Here is a tiny trained network, its code and every weight. The questions are about switching its units off for an input and a class, where a switched-off unit gives its printed mean instead of its output.

import numpy as np


def w(rows, s, z=0):
    codes = np.array(rows[::2]) - 128.0
    scale = np.full(codes.shape[1], s)
    scale[-1] = z or s
    return codes * scale


def f(y):
    return y / 2 * (1 + np.tanh(0.7978845608 * (y + 0.044715 * y**3)))


def log_softmax(a):
    a = a - a.max(-1, keepdims=True)
    return a - np.log(np.exp(a).sum(-1, keepdims=True))


def net(x, mask):
    res = np.array(x, float).reshape(1, 3) / 4 @ E
    y = f(res @ A[0][:, :-1].T + A[0][:, -1])
    res = res + np.where(mask, y, B[0][:, -1]) @ B[0][:, :-1]
    return log_softmax(res[-1] @ U[:, :-1].T + U[:, -1])


A, B = {}, {}
E = w([
[51,200,216,71,167,68],'x0',
[133,113,155,107,208,243],'x1',
[156,171,68,10,66,96],'x2',
],0.013)
A[0] = w([
[162,133,156,107,160,156,35],'N1',
[107,144,129,184,82,51,19],'N2',
[119,122,112,94,145,107,111],'N3',
[106,129,165,78,147,209,7],'N4',
[106,154,101,97,123,132,197],'N5',
[86,155,168,140,156,94,90],'N6',
[172,111,71,184,96,153,2],'N7',
[144,156,107,18,107,119,204],'N8',
[119,133,141,172,107,58,20],'N9',
[121,160,201,91,118,107,69],'N10',
[142,142,149,121,132,162,46],'N11',
[139,98,153,130,111,68,71],'N12',
[127,135,160,174,169,126,195],'N13',
[154,126,141,92,79,139,151],'N14',
[95,132,196,249,142,104,175],'N15',
[92,136,186,91,167,76,22],'N16',
[155,145,130,140,106,87,27],'N17',
],0.019,0.0019)
B[0] = w([
[110,160,116,108,183,132,168],'N1',
[94,169,88,85,215,128,205],'N2',
[132,102,108,119,103,114,155],'N3',
[87,188,73,90,222,108,208],'N4',
[143,126,132,95,95,115,171],'N5',
[126,113,122,201,93,171,201],'N6',
[95,143,137,250,64,182,209],'N7',
[170,73,183,59,105,67,251],'N8',
[90,158,117,99,190,127,186],'N9',
[145,126,104,226,86,181,208],'N10',
[116,139,120,135,169,114,152],'N11',
[121,159,114,123,179,128,166],'N12',
[128,120,131,80,96,83,196],'N13',
[144,101,151,115,121,134,169],'N14',
[201,72,169,29,84,76,253],'N15',
[102,131,132,230,82,181,224],'N16',
[126,146,116,114,168,147,163],'N17',
],0.02)
U = w([
[197,7,180,74,60,69,94],'0',
[114,76,127,247,54,182,255],'1',
[80,151,79,97,230,118,22],'2',
],0.012,0.0017)

Each question gives the input, the list of numbers given to net, and the class t.
The units are the neurons (one row each of A and B). Each row of codes is followed by its name. A weight is (code - 128) times the scale printed after its matrix; where a second scale follows, it is the last column's (A, B and U).
mask holds one flag per neuron, in row order. A switched-off neuron (its flag False) gives its mean, the last column of its row in B, instead of its output. The means were averaged over made-up inputs and are rounded, as every weight is.
A unit's drop is (log p(t) with every unit on - log p(t) with that unit switched off) / (log p(t) with every unit on - log p(t) with every unit switched off).
unit that matters most: the unit with the biggest drop
k most important neurons: the k neurons with the biggest drops, biggest first
drop of u: that unit's drop, to one decimal
input [-2,-1,0], class 1: 2 most important neurons -> (N15 N8)
input [5,6,-3], class 2: unit that matters most -> N4
input [-6,-4,-6], class 0: 3 most important neurons -> (N15 N16 N10)
input [-7,-6,6], class 1: 2 most important neurons -> (N7 N15)
input [8,7,-8], class 0: 3 most important neurons -> (N15 N13 N7)
input [5,6,-5], class 2: 3 most important neurons -> (N4 N8 N1)
input [8,-6,-6], class 1: 4 most important neurons -> (N16 N6 N10 N8)
input [5,-7,-4], class 2: 2 most important neurons -> (N2 N9)
input [-5,-8,7], class 2: 2 most important neurons -> (N2 N15)
input [-2,6,4], class 2: 2 most important neurons -> (N15 N4)
input [8,-1,5], class 1: 2 most important neurons -> (N16 N10)
input [3,7,-8], class 0: 2 most important neurons -> (N15 N13)
input [6,-1,-5], class 1: 4 most important neurons -> (N16 N8 N6 N10)
input [5,-7,3], class 2: unit that matters most -> N2
input [-2,1,0], class 1: drop of N8 -> 1.0
input [6,5,2], class 1: drop of N16 -> 0.5
input [-5,5,-7], class 0: drop of N15 -> 2.9
